Below is a small trained network, with its code and all its weights. Each question gives an input and a class and asks what happens when units are switched off, that is, made to give their printed mean instead of their output.

import numpy as np


def w(rows, s, z=0):
    codes = np.array(rows[::2]) - 128.0
    scale = np.full(codes.shape[1], s)
    scale[-1] = z or s
    return codes * scale


def f(y):
    return np.maximum(y, 0)


def log_softmax(a):
    a = a - a.max(-1, keepdims=True)
    return a - np.log(np.exp(a).sum(-1, keepdims=True))


def net(x, mask):
    res = np.array(x, float).reshape(1, 5) / 4 @ E
    y = f(res @ A[0][:, :-1].T + A[0][:, -1])
    res = res + np.where(mask, y, B[0][:, -1]) @ B[0][:, :-1]
    return log_softmax(res[-1] @ U[:, :-1].T + U[:, -1])


A, B = {}, {}
E = w([
[139,175,63,104,140,69,169,206],'x0',
[110,198,136,156,171,121,49,154],'x1',
[128,114,172,1,60,109,138,191],'x2',
[223,136,71,166,51,65,109,127],'x3',
[153,93,160,157,116,171,191,183],'x4',
],0.013)
A[0] = w([
[145,121,156,220,173,124,122,152,165],'n1',
[212,131,138,135,83,146,114,107,133],'n2',
[209,145,153,136,64,104,101,92,111],'n3',
[120,146,117,153,150,138,127,146,38],'n4',
[106,97,131,91,113,111,128,93,2],'n5',
[148,154,109,115,122,92,104,93,156],'n6',
[142,155,116,112,67,122,161,248,247],'n7',
],0.012,0.0035)
B[0] = w([
[193,147,124,168,110,242,80,160,197],'n1',
[69,98,115,233,146,134,224,165,186],'n2',
[81,145,86,175,97,144,130,254,201],'n3',
[98,127,140,190,20,118,40,145,148],'n4',
[181,52,189,94,62,131,115,114,151],'n5',
[110,136,47,134,141,106,2,133,178],'n6',
[225,186,216,93,19,144,186,68,252],'n7',
],0.0095,0.016)
U = w([
[96,111,120,138,97,89,181,185,13],'0',
[216,126,96,82,209,77,130,124,2],'1',
[140,198,48,249,150,138,115,206,167],'2',
[107,214,52,76,194,1,92,72,201],'3',
[228,113,195,21,77,160,150,115,190],'4',
[147,90,98,108,221,143,200,106,51],'5',
[25,123,183,123,226,149,172,117,180],'6',
[158,52,82,86,111,54,81,116,37],'7',
],0.0095,0.0068)

Each question gives the input, the list of numbers given to net, and the class t.
The units are the neurons (one row each of A and B). Each row of codes is followed by its name. A weight is (code - 128) times the scale printed after its matrix; where a second scale follows, it is the last column's (A, B and U).
mask holds one flag per neuron, in row order. A switched-off neuron (its flag False) gives its mean, the last column of its row in B, instead of its output. The means were averaged over made-up inputs and are rounded, as every weight is.
A unit's drop is (log p(t) with every unit on - log p(t) with that unit switched off) / (log p(t) with every unit on - log p(t) with every unit switched off).
The circuit of an input: a set's keep is (log p(t) with only the set's units on - log p(t) with every unit switched off) / (log p(t) with every unit on - log p(t) with every unit switched off). Starting from all 7 units, units are removed one at a time, each time the one whose removal leaves the highest keep (on an exact tie, the one counted first), for as long as the keep stays at least 0.8.
units of the circuit, in order: the units of the circuit, biggest drop first
most important unit: the unit with the biggest drop
k most important neurons: the k neurons with the biggest drops, biggest first
drop when u is switched off: that unit's drop, to one decimal
input [8,3,1,8,-1], class 4: units of the circuit, in order : n7
input [4,5,0,0,1], class 4: units of the circuit, in order : n3, n2
input [1,0,-2,-6,5], class 6: units of the circuit, in order : n7, n3
input [-5,0,1,-4,2], class 6: 2 most important neurons : n7, n1
input [-5,-7,2,1,1], class 0: 2 most important neurons : n7, n2
input [-7,6,4,-2,-5], class 3: 3 most important neurons : n7, n1, n2
input [-8,-8,4,4,7], class 0: 2 most important neurons : n2, n3
input [3,7,-2,-7,-7], class 3: 3 most important neurons : n3, n2, n1
input [6,-8,-1,-6,-5], class 6: 3 most important neurons : n7, n1, n6
input [0,3,6,7,-2], class 2: 3 most important neurons : n3, n2, n6
input [1,-6,-6,0,-5], class 3: 2 most important neurons : n3, n2
input [2,5,2,2,-8], class 3: drop when n1 is switched off : 0.1
input [7,2,-2,3,5], class 4: drop when n7 is switched off : 0.4
input [-1,6,4,-4,-7], class 3: most important unit : n7
input [6,0,0,4,5], class 4: drop when n7 is switched off : 0.8
